B =
[[138 139 126 122 112 139 151 155]
 [151 133 127 132 132 137 108 139]
 [126 134 139 134 132 127 125 126]
 [132 122 140 121 139 130 124 128]
 [132 114 140 131 113 136 122 133]]
B[0, 0]: 138
B[0, 5]: 139
B[0, 7]: 155
B[0, 4]: 112
B[1]: [151, 133, 127, 132, 132, 137, 108, 139]
B[:, 1]: [139, 133, 134, 122, 114]
B[1, 5]: 137
B[4, 2]: 140
B[0]: [138, 139, 126, 122, 112, 139, 151, 155]
B[2, 5]: 127
B[3]: [132, 122, 140, 121, 139, 130, 124, 128]
B[1, 6]: 108

arr =
[[145 138 130 130 144 121]
 [114 117 124 124 131 138]
 [134 135 136 136 108 126]
 [138 134 128 129 141 124]
 [140 133 125 125 148 120]
 [150 140 131 131 146 118]
 [138 130 123 122 150 118]]
arr[0, 0]: 145
arr[2, 0]: 134
arr[1]: [114, 117, 124, 124, 131, 138]
arr[3, 3]: 129
arr[1, 1]: 117
arr[:, 5]: [121, 138, 126, 124, 120, 118, 118]
arr[5, 4]: 146
arr[3]: [138, 134, 128, 129, 141, 124]
arr[:, 2]: [130, 124, 136, 128, 125, 131, 123]
arr[:, 0]: [145, 114, 134, 138, 140, 150, 138]
arr[6, 3]: 122
arr[6, 5]: 118
arr[6, 2]: 123
arr[1, 4]: 131
arr[4, 2]: 125

data =
[[129 134 131 127 121 135 122 144 115 123 113 128 127 125 125 129]
 [128 132 122 126 131 137 127 110 121 121 128 137 134 123 130 136]
 [129 132 126 126 128 126 138 127 119 113 117 128 113 124 117 135]
 [129 126 126 129 128 130 131 132 133 136 132 139 125 125 123 131]
 [128 123 129 133 132 132 123 139 122 127 128 112 129 124 130 134]
 [132 138 128 143 120 126 132 137 129 121 116 137 139 130 127 122]
 [147 129 113 135 136 121 130 120 132 136 129 132 123 120 129 138]
 [139 145 122 132 125 144 135 135 127 134 139 133 129 127 131 120]
 [123 131 120 124 132 123 127 130 128 127 118 129 124 127 100 132]
 [146 133 138 135 133 122 134 131 116 132 143 123 124 127 141 127]
 [132 121 128 126 135 129 149 122 125 128 124 140 135 118 129 122]
 [127 122 122 142 132 129 125 138 134 135 134 136 136 133 124 124]
 [116 125 141 126 146 137 120 131 134 143 124 126 133 138 129 128]
 [136 127 139 140 124 141 126 132 127 126 130 127 134 129 139 134]
 [122 125 128 122 121 128 124 140 144 134 119 141 128 135 151 120]]
data[-15][-16] -> 129
data[-1][-4] -> 128
data[:, -10] -> [122, 127, 138, 131, 123, 132, 130, 135, 127, 134, 149, 125, 120, 126, 124]
data[14][14] -> 151
data[6][-2] -> 129
data[-11][11] -> 112
data[-11][10] -> 128
data[-3] -> [116, 125, 141, 126, 146, 137, 120, 131, 134, 143, 124, 126, 133, 138, 129, 128]
data[3] -> [129, 126, 126, 129, 128, 130, 131, 132, 133, 136, 132, 139, 125, 125, 123, 131]
data[6][-13] -> 135
data[-12][10] -> 132
data[:, 5] -> [135, 137, 126, 130, 132, 126, 121, 144, 123, 122, 129, 129, 137, 141, 128]
data[:, -1] -> [129, 136, 135, 131, 134, 122, 138, 120, 132, 127, 122, 124, 128, 134, 120]
data[0][2] -> 131
data[-14][-14] -> 122
data[:, -16] -> [129, 128, 129, 129, 128, 132, 147, 139, 123, 146, 132, 127, 116, 136, 122]
data[-9][-7] -> 136
data[-2][-15] -> 127
data[9][13] -> 127
data[:, -9] -> [144, 110, 127, 132, 139, 137, 120, 135, 130, 131, 122, 138, 131, 132, 140]
data[3][13] -> 125
data[:, 8] -> [115, 121, 119, 133, 122, 129, 132, 127, 128, 116, 125, 134, 134, 127, 144]
data[-6][9] -> 132
data[:, 11] -> [128, 137, 128, 139, 112, 137, 132, 133, 129, 123, 140, 136, 126, 127, 141]
data[-12][12] -> 125
data[:, 12] -> [127, 134, 113, 125, 129, 139, 123, 129, 124, 124, 135, 136, 133, 134, 128]
data[6][8] -> 132
data[14][5] -> 128
data[-9][5] -> 121
data[8] -> [123, 131, 120, 124, 132, 123, 127, 130, 128, 127, 118, 129, 124, 127, 100, 132]
data[-9] -> [147, 129, 113, 135, 136, 121, 130, 120, 132, 136, 129, 132, 123, 120, 129, 138]
data[-9][-12] -> 136
data[-14][15] -> 136
data[-4] -> [127, 122, 122, 142, 132, 129, 125, 138, 134, 135, 134, 136, 136, 133, 124, 124]
